Below is a small trained network, with its code and all its weights. Each question gives an input and a class and asks what happens when units are switched off, that is, made to give their printed mean instead of their output.

import numpy as np


def w(rows, s, z=0):
    codes = np.array(rows[::2]) - 128.0
    scale = np.full(codes.shape[1], s)
    scale[-1] = z or s
    return codes * scale


def norm(h):
    return h / np.sqrt((h * h).mean(-1, keepdims=True) + 1e-5)


def f(y):
    return np.maximum(y, 0)


def log_softmax(a):
    a = a - a.max(-1, keepdims=True)
    return a - np.log(np.exp(a).sum(-1, keepdims=True))


def net(x, mask):
    res = np.array(x, float).reshape(1, 7) / 4 @ E
    u = 0
    for l in range(2):
        y = f(norm(res) @ A[l][:, :-1].T + A[l][:, -1])
        res = res + np.where(mask[u : u + 12], y, B[l][:, -1]) @ B[l][:, :-1]
        u += 12
    return log_softmax(norm(res)[-1] @ U[:, :-1].T + U[:, -1])


A, B = {}, {}
E = w([
[122,255,129],'x0',
[198,55,61],'x1',
[123,122,139],'x2',
[136,137,116],'x3',
[235,158,218],'x4',
[113,114,148],'x5',
[152,151,93],'x6',
],0.0057)
A[0] = w([
[104,169,8,76],'0.n0',
[82,187,121,192],'0.n1',
[157,112,170,103],'0.n2',
[66,152,167,251],'0.n3',
[189,192,200,105],'0.n4',
[112,189,175,131],'0.n5',
[180,37,122,167],'0.n6',
[154,129,148,48],'0.n7',
[150,90,79,106],'0.n8',
[124,76,213,161],'0.n9',
[172,114,140,174],'0.n10',
[132,176,173,109],'0.n11',
],0.012,0.0028)
B[0] = w([
[198,105,123,229],'0.n0',
[233,154,143,230],'0.n1',
[132,141,77,170],'0.n2',
[168,165,104,230],'0.n3',
[214,199,128,254],'0.n4',
[195,39,127,221],'0.n5',
[136,156,166,244],'0.n6',
[74,92,102,145],'0.n7',
[172,88,112,190],'0.n8',
[120,224,122,202],'0.n9',
[2,194,124,190],'0.n10',
[186,248,188,200],'0.n11',
],0.0057,0.0054)
A[1] = w([
[105,211,121,217],'1.n0',
[167,176,29,51],'1.n1',
[148,68,73,167],'1.n2',
[90,87,117,210],'1.n3',
[137,80,146,48],'1.n4',
[190,114,202,114],'1.n5',
[173,160,61,112],'1.n6',
[105,165,56,254],'1.n7',
[146,185,248,176],'1.n8',
[184,137,165,165],'1.n9',
[111,61,107,172],'1.n10',
[195,69,139,237],'1.n11',
],0.012,0.0026)
B[1] = w([
[134,92,100,216],'1.n0',
[54,131,99,209],'1.n1',
[187,113,130,183],'1.n2',
[201,87,28,147],'1.n3',
[122,159,130,139],'1.n4',
[39,103,111,201],'1.n5',
[79,101,175,214],'1.n6',
[88,95,179,179],'1.n7',
[125,93,95,255],'1.n8',
[2,104,99,219],'1.n9',
[199,106,164,160],'1.n10',
[149,79,152,213],'1.n11',
],0.0081,0.0084)
U = w([
[88,46,90,119],'0',
[7,190,81,26],'1',
[230,157,156,253],'2',
],0.011,0.0025)

Each question gives the input, the list of numbers given to net, and the class t.
The units are the neurons (one row each of A and B). Each row of codes is followed by its name. A weight is (code - 128) times the scale printed after its matrix; where a second scale follows, it is the last column's (A, B and U).
mask holds one flag per neuron, layer by layer. A switched-off neuron (its flag False) gives its mean, the last column of its row in B, instead of its output. The means were averaged over made-up inputs and are rounded, as every weight is.
A unit's drop is (log p(t) with every unit on - log p(t) with that unit switched off) / (log p(t) with every unit on - log p(t) with every unit switched off).
The circuit of an input: a set's keep is (log p(t) with only the set's units on - log p(t) with every unit switched off) / (log p(t) with every unit on - log p(t) with every unit switched off). Starting from the 12 units with the biggest drops (on a tie, the unit counted first), units are removed one at a time, each time the one whose removal leaves the highest keep (on an exact tie, the one counted first), for as long as the keep stays at least 0.8.
units of the circuit, in order: the units of the circuit, biggest drop first
top k neurons: the k neurons with the biggest drops, biggest first
top k neurons in layer l: the k neurons of layer l with the biggest drops, biggest first
drop when u is switched off: that unit's drop, to one decimal
input [5,-8,-8,-2,2,-1,-4], class 2: units of the circuit, in order	0.n1, 0.n5
input [2,-3,0,-8,1,-5,4], class 2: top 2 neurons	0.n4, 0.n1
input [0,-5,-8,5,5,-3,8], class 1: units of the circuit, in order	1.n9
input [7,-7,2,-5,2,-8,-4], class 2: top 4 neurons in layer 0	0.n11, 0.n1, 0.n4, 0.n5
input [-3,-8,6,7,4,3,-6], class 1: top 2 neurons in layer 1	1.n9, 1.n5
input [-5,3,4,6,-1,0,4], class 2: top 3 neurons	0.n4, 0.n11, 0.n1
input [-5,0,1,-3,2,8,-3], class 1: top 2 neurons in layer 0	0.n9, 0.n6
input [-8,7,-8,8,0,-6,-3], class 2: drop when 1.n10 is switched off	0.2
input [-5,-6,-3,-6,4,3,4], class 1: drop when 0.n9 is switched off	0.2
input [-1,4,6,-6,-8,-1,7], class 2: drop when 0.n5 is switched off	-0.1
input [-7,-2,0,2,7,-3,6], class 1: drop when 0.n9 is switched off	0.1
